cols: A D M P T
Nam: [150 116 127  56 112]
Vozak: [150 116 111 155 105]
Fifum: [135 124 123  53 117]
tevor: [134 134 121 176  94]
pivo: [145 126 114  63 112]
down: [ 56 155  53] => P
down: [111 123 121] => M
down: [ 94 112] => T
down: [135 134 145] => A
down: [123 121] => M
down: [116 124] => D
down: [116 124 134] => D

cols: F X R C
met: [151  92  89 127]
Zume: [118 116 139 171]
Nam: [ 86 127 162 108]
Feb: [154 180 102 113]
pivo: [118 116 139 181]
tevor: [ 84  83 108 120]
volet: [147 113 142 197]
down: [118  84 147] => F
down: [118  86 154] => F
down: [127 171] => C
down: [171 108 113 181 120 197] => C
down: [139 162] => R
down: [162 102 139 108] => R

cols: V U B W K Z H J L Y
tevor: [129 155 117 139 130 101 128 149 159 118]
Vozak: [128 126 128 128 128 131 127 126 127 127]
met: [128 125 128 128 128 132 127 126 127 126]
sif: [133 159 112 142 131  96 128 153 167 106]
Fifum: [140  64  78 127  87 195 120 126 156  48]
zaso: [140  60  75 128  84 196 121 128 159  44]
down: [128 133 140] => V
down: [126 126 153 126] => J
down: [128 112] => B
down: [128 128 142] => W
down: [149 126 126] => J
down: [131  87] => K

cols: pupe nug git miv mivi lenob nog Luze gamef Gadi
zaso: [121 131 135 138 146 119 103 140  98 128]
nezu: [121 137 131 151 154 126  89 141  90 137]
tevor: [108 129 152 113 127  90 142 137 112 109]
Zume: [121 137 131 151 154 126  89 113 164 137]
sif: [124 127 132 138 149 122  97 140  95 128]
Nam: [124 147 124 149 130 137 124 127 129 145]
volet: [129 109 136 102 122 111 140 129 129 107]
Vozak: [124 118 139 105 117 109 150 128 135 110]
pivo: [158 105 103 112 111 163 140 111 168 129]
met: [105 110 163 105 150  70 110 154  71  91]
Feb: [112 104 157 110 162  79  88 158  58  94]
down: [128 137 109 137] => Gadi
down: [137 129 137 127] => nug
down: [113 151 138 149 102] => miv
down: [124 158 105] => pupe
down: [154 149] => mivi
down: [129 124 158 105 112] => pupe
down: [151 113 151] => miv

cols: Q G N E S
tevor: [144 129 124 159 150]
Vozak: [172 124 120 148 147]
Nam: [172 124 120 142 147]
sif: [ 99 190  78 139 159]
zaso: [ 99 190 177 117 193]
nezu: [100 166 158 122 197]
met: [144 129 124 148  81]
Feb: [101 173 150 156  77]
down: [142 139] => E
down: [147 159 193 197] => S

cols: niv lik terub zibek lere lop daf vefu ser
sif: [151 130 102 154 138 105 153 147 141]
Vozak: [139 141 105 149 133 115 146 139 145]
met: [133  71  93 136  83  93 133 126 107]
volet: [107  90 136 101 109 131 136 135 108]
zaso: [118 118  86 123  51  87 124 109  98]
down: [149 136] => zibek
down: [ 90 118] => lik
down: [149 136 101] => zibek
down: [136 101] => zibek
down: [146 133] => daf

cols: sazu Vabo baruz kab zorim
Nam: [122  83 168 157 100]
Feb: [138  79 200 176  98]
nezu: [134  64 144 127 133]
volet: [123 158 136 143 118]
sif: [138  79 200 176 136]
met: [190  80 194 179 112]
down: [123 138] => sazu
down: [127 143 176 179] => kab
down: [157 176 127 143 176] => kab
down: [118 136] => zorim
down: [122 138 134 123] => sazu
down: [144 136 200] => baruz

cols: vurez non zope mok Kur bevok rilo gede
volet: [112  89  95 145 198  88  91 172]
Feb: [112  89  95 145  84  88  91 172]
Fifum: [144  92 129 141  91  97 107 175]
down: [95 95] => zope
down: [88 97] => bevok
down: [91 91] => rilo
down: [ 91 107] => rilo
down: [89 92] => non

cols: godal lamon vep Koduz dezu kibo ruku
Feb: [ 62 121 158 131 116 146 117]
Nam: [141 150  91 124 167  83 170]
tevor: [132 155 132 134 190 117 175]
zaso: [101 168 119 131 137 101 136]
Vozak: [110 107 156 121 155 151 155]
nezu: [150 142 150 131  98 156  99]
met: [ 99 137 162 135 134 138 132]
pivo: [ 93 121 158 131 116 146 117]
Zume: [132 155 132 134 190 117 183]
down: [135 131 134] => Koduz
down: [150  99  93] => godal
down: [124 134 131 121 131 135 131 134] => Koduz
down: [ 83 117] => kibo
down: [131 121 131 135 131] => Koduz
down: [150 162 158 132] => vep

cols: mufan paro zibo deba bog tet
Fifum: [128 182  81 182 107  99]
met: [134 155 162 155 152 166]
Vozak: [ 98 152 131 157 167 139]
Feb: [174 116 189 143 122 103]
volet: [118  97 141  65  72 101]
down: [139 103 101] => tet
down: [152 116] => paro
down: [174 118] => mufan
down: [ 98 174] => mufan
down: [157 143] => deba
down: [116  97] => paro
down: [162 131] => zibo

cols: Lefe Sika Pila Muti vuz seba mer lom taso
nezu: [125 137 117 148 140 145 193 119 111]
zaso: [151 122 151 142 119 101  69 135 129]
Zume: [103 132 111 117 123 149 183 132 127]
Vozak: [ 96 128 110  98 118 148 163 135 138]
down: [117  98] => Muti
down: [129 127 138] => taso
down: [142 117] => Muti
down: [151 103] => Lefe
down: [193  69 183] => mer
down: [ 69 183 163] => mer
down: [137 122] => Sika

cols: ruzuz Pab Nor vaz vaga Nifu mapot
met: [120  57  41 138  73  43  82]
Vozak: [119  84  50 135  66  73  90]
volet: [137 113 142 147  97 120 167]
down: [138 135] => vaz
down: [ 50 142] => Nor
down: [57 84] => Pab
down: [73 66] => vaga

